Here is a tiny trained network, its code and every weight. The questions are about switching its units off for an input and a class, where a switched-off unit gives its printed mean instead of its output.

import numpy as np


def w(rows, s, z=0):
    codes = np.array(rows[::2]) - 128.0
    scale = np.full(codes.shape[1], s)
    scale[-1] = z or s
    return codes * scale


def f(y):
    return np.maximum(y, 0)


def log_softmax(a):
    a = a - a.max(-1, keepdims=True)
    return a - np.log(np.exp(a).sum(-1, keepdims=True))


def net(x, mask):
    res = np.array(x, float).reshape(1, 8) / 4 @ E
    y = f(res @ A[0][:, :-1].T + A[0][:, -1])
    res = res + np.where(mask, y, B[0][:, -1]) @ B[0][:, :-1]
    return log_softmax(res[-1] @ U[:, :-1].T + U[:, -1])


A, B = {}, {}
E = w([
[127,129,126,129,128,128,127,129],'x0',
[128,128,128,128,127,128,127,128],'x1',
[75,120,126,18,147,118,45,176],'x2',
[127,130,128,129,128,128,129,128],'x3',
[177,46,135,81,91,229,180,150],'x4',
[132,161,135,141,254,194,130,81],'x5',
[129,126,129,128,128,127,128,127],'x6',
[127,128,128,129,129,129,127,129],'x7',
],0.015)
A[0] = w([
[141,101,128,92,91,222,153,134,127],'neuron 1',
[143,129,145,146,109,124,141,138,129],'neuron 2',
[131,85,125,139,136,174,144,135,119],'neuron 3',
[148,116,137,214,54,93,185,118,202],'neuron 4',
[123,114,143,129,133,152,140,127,103],'neuron 5',
[102,124,143,103,126,3,98,125,169],'neuron 6',
[125,144,134,75,240,166,110,124,11],'neuron 7',
[125,91,132,66,90,97,107,142,82],'neuron 8',
[124,109,127,132,118,182,139,125,113],'neuron 9',
[129,147,143,130,127,120,122,125,165],'neuron 10',
[119,115,141,90,193,140,109,115,36],'neuron 11',
[125,107,132,131,119,143,159,105,91],'neuron 12',
[128,92,126,109,113,173,144,135,122],'neuron 13',
[123,127,120,173,172,157,144,128,106],'neuron 14',
[123,157,138,135,141,79,122,124,207],'neuron 15',
[150,115,137,131,146,205,163,134,99],'neuron 16',
[148,138,140,208,205,171,173,102,100],'neuron 17',
[113,138,140,73,96,108,110,145,107],'neuron 18',
[120,140,126,174,162,73,121,110,185],'neuron 19',
],0.025,0.011)
B[0] = w([
[117,126,132,75,51,101,128,141,234],'neuron 1',
[123,123,129,138,120,127,148,128,155],'neuron 2',
[133,133,101,102,130,175,154,127,184],'neuron 3',
[128,130,121,194,85,111,214,130,252],'neuron 4',
[122,121,116,98,136,136,150,110,151],'neuron 5',
[127,133,2,90,139,128,130,127,229],'neuron 6',
[132,131,126,202,82,113,210,127,211],'neuron 7',
[132,129,200,98,134,100,75,118,193],'neuron 8',
[133,119,97,118,110,163,138,134,176],'neuron 9',
[127,118,127,135,155,133,139,124,149],'neuron 10',
[131,123,118,156,107,119,184,126,170],'neuron 11',
[124,126,114,102,131,149,150,133,158],'neuron 12',
[133,145,155,120,88,122,109,104,189],'neuron 13',
[117,135,150,108,167,133,93,142,181],'neuron 14',
[130,117,79,160,179,152,131,136,189],'neuron 15',
[128,131,101,89,161,210,160,140,209],'neuron 16',
[130,125,145,78,175,154,33,121,244],'neuron 17',
[122,122,138,104,138,128,74,136,180],'neuron 18',
[133,127,188,176,165,87,104,119,203],'neuron 19',
],0.042,0.034)
U = w([
[141,130,89,250,118,53,184,147,254],'0',
[125,123,46,67,125,146,67,178,134],'1',
[135,128,154,157,2,113,207,171,130],'2',
[124,123,171,62,51,89,38,167,23],'3',
[139,127,143,162,188,98,30,142,75],'4',
],0.0075,0.0034)

Each question gives the input, the list of numbers given to net, and the class t.
The units are the neurons (one row each of A and B). Each row of codes is followed by its name. A weight is (code - 128) times the scale printed after its matrix; where a second scale follows, it is the last column's (A, B and U).
mask holds one flag per neuron, in row order. A switched-off neuron (its flag False) gives its mean, the last column of its row in B, instead of its output. The means were averaged over made-up inputs and are rounded, as every weight is.
A unit's drop is (log p(t) with every unit on - log p(t) with that unit switched off) / (log p(t) with every unit on - log p(t) with every unit switched off).
The circuit of an input: a set's keep is (log p(t) with only the set's units on - log p(t) with every unit switched off) / (log p(t) with every unit on - log p(t) with every unit switched off). Starting from the 12 units with the biggest drops (on a tie, the unit counted first), units are removed one at a time, each time the one whose removal leaves the highest keep (on an exact tie, the one counted first), for as long as the keep stays at least 0.8.
circuit, biggest first: the units of the circuit, biggest drop first
k most important neurons: the k neurons with the biggest drops, biggest first
drop of u: that unit's drop, to one decimal
input [-8,4,2,-8,-6,8,-5,2], class 0: circuit, biggest first => neuron 7
input [0,2,0,-7,-3,4,-1,-5], class 4: 2 most important neurons => neuron 4; neuron 17
input [7,2,1,0,-8,8,-8,8], class 0: 2 most important neurons => neuron 7; neuron 11
input [3,8,-7,7,-5,0,6,-2], class 0: 2 most important neurons => neuron 4; neuron 8
input [-4,-4,1,-5,2,6,-7,-8], class 2: 3 most important neurons => neuron 7; neuron 6; neuron 11
input [3,2,0,-8,-2,1,0,-8], class 4: 4 most important neurons => neuron 4; neuron 7; neuron 1; neuron 16
input [-6,5,0,5,7,-7,5,2], class 2: 2 most important neurons => neuron 17; neuron 4
input [-1,7,-3,-7,0,5,2,-1], class 4: 2 most important neurons => neuron 6; neuron 1
input [-3,6,1,-4,1,-3,-7,2], class 3: 3 most important neurons => neuron 7; neuron 4; neuron 16
input [0,-5,4,-8,5,8,7,7], class 2: drop of neuron 7 => 1.5
input [7,2,-1,-8,7,-5,6,4], class 2: drop of neuron 17 => 0.6
input [-4,4,3,2,3,-2,-1,-6], class 3: drop of neuron 1 => 0.0
